Below are the code and all the weights of a small trained network. Each question names an input and a class and asks about switching units off, where a switched-off unit gives its printed mean instead of its output.

import numpy as np


def w(rows, s, z=0):
    codes = np.array(rows[::2]) - 128.0
    scale = np.full(codes.shape[1], s)
    scale[-1] = z or s
    return codes * scale


def f(y):
    return y / 2 * (1 + np.tanh(0.7978845608 * (y + 0.044715 * y**3)))


def log_softmax(a):
    a = a - a.max(-1, keepdims=True)
    return a - np.log(np.exp(a).sum(-1, keepdims=True))


def net(x, mask):
    res = np.array(x, float).reshape(1, 7) / 4 @ E
    y = f(res @ A[0][:, :-1].T + A[0][:, -1])
    res = res + np.where(mask, y, B[0][:, -1]) @ B[0][:, :-1]
    return log_softmax(res[-1] @ U[:, :-1].T + U[:, -1])


A, B = {}, {}
E = w([
[120,100,28],'x0',
[83,106,112],'x1',
[196,34,52],'x2',
[193,237,31],'x3',
[145,128,58],'x4',
[110,222,197],'x5',
[241,110,253],'x6',
],0.0073)
A[0] = w([
[159,129,138,59],'N1',
[104,115,228,157],'N2',
[50,134,119,79],'N3',
[63,255,251,121],'N4',
[184,128,141,66],'N5',
[64,216,111,82],'N6',
[100,223,49,254],'N7',
],0.01,0.0065)
B[0] = w([
[121,155,161,123],'N1',
[64,165,85,207],'N2',
[255,111,191,141],'N3',
[58,158,82,248],'N4',
[179,121,126,135],'N5',
[172,109,195,161],'N6',
[23,131,111,220],'N7',
],0.0079,0.012)
U = w([
[131,31,145,89],'0',
[254,182,147,3],'1',
[69,130,22,226],'2',
],0.0095,0.0053)

Each question gives the input, the list of numbers given to net, and the class t.
The units are the neurons (one row each of A and B). Each row of codes is followed by its name. A weight is (code - 128) times the scale printed after its matrix; where a second scale follows, it is the last column's (A, B and U).
mask holds one flag per neuron, in row order. A switched-off neuron (its flag False) gives its mean, the last column of its row in B, instead of its output. The means were averaged over made-up inputs and are rounded, as every weight is.
A unit's drop is (log p(t) with every unit on - log p(t) with that unit switched off) / (log p(t) with every unit on - log p(t) with every unit switched off).
The circuit of an input: a set's keep is (log p(t) with only the set's units on - log p(t) with every unit switched off) / (log p(t) with every unit on - log p(t) with every unit switched off). Starting from all 7 units, units are removed one at a time, each time the one whose removal leaves the highest keep (on an exact tie, the one counted first), for as long as the keep stays at least 0.8.
circuit, biggest first: the units of the circuit, biggest drop first
k most important neurons: the k neurons with the biggest drops, biggest first
drop when u is switched off: that unit's drop, to one decimal
input [4,2,4,4,2,-5,8], class 1: circuit, biggest first => N7; N4
input [6,0,3,-4,0,4,3], class 0: circuit, biggest first => N4
input [2,-7,-3,-7,-6,2,3], class 2: 2 most important neurons => N2; N4
input [-8,-2,8,-7,-3,-2,-8], class 0: circuit, biggest first => N4; N7
input [6,3,5,-7,0,-8,-8], class 0: 2 most important neurons => N4; N3
input [6,-1,4,-5,-7,-4,-5], class 0: 4 most important neurons => N4; N2; N7; N3
input [-1,-1,2,-1,4,-4,4], class 1: 3 most important neurons => N7; N4; N2
input [7,2,7,5,7,3,7], class 1: 3 most important neurons => N4; N2; N5
input [-8,4,6,-1,-6,3,5], class 2: drop when N7 is switched off => -0.2
input [-3,-8,0,-3,2,-4,4], class 1: drop when N4 is switched off => 0.5
input [2,-3,5,6,-6,-6,5], class 1: drop when N7 is switched off => 0.2
input [-6,-7,1,-2,-8,8,6], class 2: drop when N4 is switched off => 0.3
